Below are the code and all the weights of a small trained network. Each question names an input and a target symbol and asks about switching units off, where a switched-off unit gives its printed mean instead of its output.

import numpy as np


def w(rows, s, z=0):
    codes = np.array(rows[::2]) - 128.0
    scale = np.full(codes.shape[1], s)
    scale[-1] = z or s
    return codes * scale


def f(y):
    return np.maximum(y, 0)


def softmax(a):
    e = np.exp(a - a.max(-1, keepdims=True))
    return e / e.sum(-1, keepdims=True)


def log_softmax(a):
    a = a - a.max(-1, keepdims=True)
    return a - np.log(np.exp(a).sum(-1, keepdims=True))


def net(x, mask):
    ids = ['ΓΔηθτφψω'.index(c) for c in x.split()]
    T = len(ids)
    res = E[ids] + P[:T]
    r = res
    for j in range(2):
        rows = slice(3 * j, 3 * j + 3)
        q, k, v = (r @ M[0][rows].T for M in (Q, K, V))
        z = softmax(np.where(np.tri(T) > 0, q @ k.T / 3**0.5, -1e9)) @ v
        o = O[0][rows]
        res = res + np.where(mask[j], z, o[:, -1]) @ o[:, :-1]
    y = f(res @ A[0][:, :-1].T + A[0][:, -1])
    res = res + np.where(mask[2:14], y, B[0][:, -1]) @ B[0][:, :-1]
    return log_softmax(res[-1] @ U[:, :-1].T + U[:, -1])


Q, K, V, O, A, B = {}, {}, {}, {}, {}, {}
E = w([
[85,176,27],'Γ',
[159,55,149],'Δ',
[70,97,153],'η',
[192,22,141],'θ',
[105,10,5],'τ',
[101,59,195],'φ',
[3,13,89],'ψ',
[117,95,152],'ω',
],0.017)
P = w([
[187,147,242],'0',
[149,111,207],'1',
[120,91,185],'2',
[91,91,173],'3',
[79,87,152],'4',
[62,95,136],'5',
[42,108,126],'6',
[21,103,112],'7',
[4,122,111],'8',
[2,136,104],'9',
[82,84,137],'10',
],0.0062)
Q[0] = w([
[160,210,49],'head 1',
[108,115,143],'head 1',
[165,90,124],'head 1',
[144,167,158],'head 2',
[150,232,117],'head 2',
[8,17,147],'head 2',
],0.018)
K[0] = w([
[196,226,162],'head 1',
[135,119,122],'head 1',
[154,102,151],'head 1',
[141,107,184],'head 2',
[173,39,195],'head 2',
[23,186,2],'head 2',
],0.017)
V[0] = w([
[153,63,53],'head 1',
[250,23,160],'head 1',
[195,129,164],'head 1',
[225,128,83],'head 2',
[126,217,255],'head 2',
[171,191,104],'head 2',
],0.0097)
O[0] = w([
[197,152,71,196],'head 1',
[64,189,62,139],'head 1',
[71,156,138,80],'head 1',
[127,229,152,110],'head 2',
[1,114,88,5],'head 2',
[114,202,105,84],'head 2',
],0.011,0.022)
A[0] = w([
[153,146,158,124],'neuron 1',
[130,88,135,86],'neuron 2',
[34,162,120,115],'neuron 3',
[155,66,87,142],'neuron 4',
[120,146,56,155],'neuron 5',
[78,120,247,122],'neuron 6',
[144,177,196,101],'neuron 7',
[114,186,87,126],'neuron 8',
[151,125,121,127],'neuron 9',
[115,157,113,255],'neuron 10',
[128,146,223,78],'neuron 11',
[173,107,137,103],'neuron 12',
],0.013,0.0058)
B[0] = w([
[124,119,114,160],'neuron 1',
[175,98,126,161],'neuron 2',
[90,144,129,133],'neuron 3',
[133,231,161,253],'neuron 4',
[135,70,206,146],'neuron 5',
[158,9,62,132],'neuron 6',
[110,127,81,138],'neuron 7',
[147,119,121,131],'neuron 8',
[85,117,118,180],'neuron 9',
[11,173,80,133],'neuron 10',
[142,235,69,133],'neuron 11',
[28,135,115,235],'neuron 12',
],0.011,0.03)
U = w([
[143,106,90,127],'Γ',
[71,161,162,43],'Δ',
[205,58,78,63],'η',
[87,155,143,2],'θ',
[181,168,54,165],'τ',
[153,83,80,97],'φ',
[147,108,254,194],'ψ',
[99,117,103,131],'ω',
],0.0097,0.0048)

Each question gives the input, a string of symbols that net reads in full, and the target symbol t.
The units are the heads (3 rows each of Q, K, V and O) and the neurons (one row each of A and B). Each row of codes is followed by its name. A weight is (code - 128) times the scale printed after its matrix; where a second scale follows, it is the last column's (O, A, B and U).
mask holds one flag per unit, heads first, then neurons. A switched-off unit (its flag False) gives its mean, the last column of its rows in O or B, instead of its output. The means were averaged over made-up inputs and are rounded, as every weight is.
A unit's drop is (log p(t) with every unit on - log p(t) with that unit switched off) / (log p(t) with every unit on - log p(t) with every unit switched off).
The circuit of an input: a set's keep is (log p(t) with only the set's units on - log p(t) with every unit switched off) / (log p(t) with every unit on - log p(t) with every unit switched off). Starting from the 12 units with the biggest drops (on a tie, the unit counted first), units are removed one at a time, each time the one whose removal leaves the highest keep (on an exact tie, the one counted first), for as long as the keep stays at least 0.8.
circuit, biggest first: the units of the circuit, biggest drop first
most important unit: the unit with the biggest drop
top k neurons: the k neurons with the biggest drops, biggest first
heads that matter: for each layer, one digit per head in row order, 1 if its drop is at least 0.15 and else 0, layers parted by /
drop when u is switched off: that unit's drop, to one decimal
input ω Δ ω, target ω: most important unit	neuron 4
input τ Δ ψ ψ τ ω ψ τ τ ψ, target ψ: circuit, biggest first	head 1; head 2
input ω η η, target η: circuit, biggest first	neuron 6; head 1; neuron 12; neuron 4
input ω τ τ η τ η, target τ: top 2 neurons	neuron 5; neuron 7
input ω φ ω, target ω: circuit, biggest first	head 2; neuron 4
input ω ω ψ τ τ Δ, target τ: heads that matter	01
input τ τ τ η ω τ τ φ φ, target τ: heads that matter	01
input τ τ ω ψ τ Δ ω ω τ ω θ, target τ: circuit, biggest first	head 2; neuron 11; neuron 5
input ψ τ Δ ψ, target ψ: circuit, biggest first	neuron 4; head 1; head 2
input τ τ τ θ, target τ: heads that matter	00
input Γ Γ η, target η: heads that matter	10
input ω τ τ τ ω ψ τ φ, target τ: top 3 neurons	neuron 11; neuron 7; neuron 5
input ω τ Δ, target τ: top 2 neurons	neuron 5; neuron 7
input η Δ φ, target φ: most important unit	neuron 6
input ψ τ φ τ ψ ψ Γ, target ψ: drop when head 2 is switched off	0.2
input η τ τ τ ω, target τ: drop when neuron 7 is switched off	0.1
input τ τ ω, target τ: drop when neuron 4 is switched off	-0.1
